Below is a small trained network, with its code and all its weights. Each question gives an input and a class and asks what happens when units are switched off, that is, made to give their printed mean instead of their output.

import numpy as np


def w(rows, s, z=0):
    codes = np.array(rows[::2]) - 128.0
    scale = np.full(codes.shape[1], s)
    scale[-1] = z or s
    return codes * scale


def f(y):
    return np.maximum(y, 0)


def log_softmax(a):
    a = a - a.max(-1, keepdims=True)
    return a - np.log(np.exp(a).sum(-1, keepdims=True))


def net(x, mask):
    res = np.array(x, float).reshape(1, 2) / 4 @ E
    y = f(res @ A[0][:, :-1].T + A[0][:, -1])
    res = res + np.where(mask, y, B[0][:, -1]) @ B[0][:, :-1]
    return log_softmax(res[-1] @ U[:, :-1].T + U[:, -1])


A, B = {}, {}
E = w([
[2,154,136,157],'x0',
[93,129,235,74],'x1',
],0.011)
A[0] = w([
[134,80,54,248,104],'neuron 0',
[119,78,47,153,101],'neuron 1',
[121,150,159,58,91],'neuron 2',
[226,82,90,115,81],'neuron 3',
[165,99,115,88,104],'neuron 4',
[167,175,109,100,169],'neuron 5',
[36,199,148,167,60],'neuron 6',
[191,14,167,99,74],'neuron 7',
[38,161,114,152,127],'neuron 8',
[105,127,39,136,87],'neuron 9',
[76,29,215,60,148],'neuron 10',
[134,75,97,165,101],'neuron 11',
[61,138,97,158,125],'neuron 12',
[111,96,136,164,246],'neuron 13',
],0.014,0.011)
B[0] = w([
[77,54,91,101,241],'neuron 0',
[89,60,99,141,198],'neuron 1',
[20,45,122,230,161],'neuron 2',
[118,144,219,141,234],'neuron 3',
[145,162,229,129,170],'neuron 4',
[186,158,117,101,192],'neuron 5',
[166,92,209,117,205],'neuron 6',
[162,84,210,148,190],'neuron 7',
[148,149,192,77,221],'neuron 8',
[102,29,129,95,187],'neuron 9',
[92,72,1,173,236],'neuron 10',
[68,75,171,239,163],'neuron 11',
[150,168,214,68,199],'neuron 12',
[219,224,58,149,246],'neuron 13',
],0.0087,0.011)
U = w([
[31,9,86,226,53],'0',
[108,133,253,125,30],'1',
[143,222,39,166,254],'2',
],0.015,0.0057)

Each question gives the input, the list of numbers given to net, and the class t.
The units are the neurons (one row each of A and B). Each row of codes is followed by its name. A weight is (code - 128) times the scale printed after its matrix; where a second scale follows, it is the last column's (A, B and U).
mask holds one flag per neuron, in row order. A switched-off neuron (its flag False) gives its mean, the last column of its row in B, instead of its output. The means were averaged over made-up inputs and are rounded, as every weight is.
A unit's drop is (log p(t) with every unit on - log p(t) with that unit switched off) / (log p(t) with every unit on - log p(t) with every unit switched off).
The circuit of an input: a set's keep is (log p(t) with only the set's units on - log p(t) with every unit switched off) / (log p(t) with every unit on - log p(t) with every unit switched off). Starting from the 12 units with the biggest drops (on a tie, the unit counted first), units are removed one at a time, each time the one whose removal leaves the highest keep (on an exact tie, the one counted first), for as long as the keep stays at least 0.8.
units of the circuit, in order: the units of the circuit, biggest drop first
unit that matters most: the unit with the biggest drop
top k neurons: the k neurons with the biggest drops, biggest first
drop of u: that unit's drop, to one decimal
input [3,5], class 0: unit that matters most	neuron 10
input [-7,8], class 0: top 2 neurons	[neuron 10; neuron 2]
input [0,-3], class 2: top 4 neurons	[neuron 10; neuron 2; neuron 7; neuron 6]
input [3,-2], class 2: top 2 neurons	[neuron 3; neuron 7]
input [-8,-6], class 1: top 2 neurons	[neuron 3; neuron 10]
input [3,1], class 2: top 2 neurons	[neuron 3; neuron 7]
input [-6,6], class 0: top 2 neurons	[neuron 10; neuron 2]
input [8,-6], class 1: top 3 neurons	[neuron 12; neuron 8; neuron 10]
input [6,-4], class 1: top 3 neurons	[neuron 12; neuron 10; neuron 8]
input [-2,3], class 2: drop of neuron 1	0.1
input [-6,-4], class 1: drop of neuron 0	0.0
input [-4,-3], class 1: top 2 neurons	[neuron 10; neuron 3]
input [-3,-3], class 2: drop of neuron 2	0.4
input [5,5], class 0: units of the circuit, in order	[neuron 10]
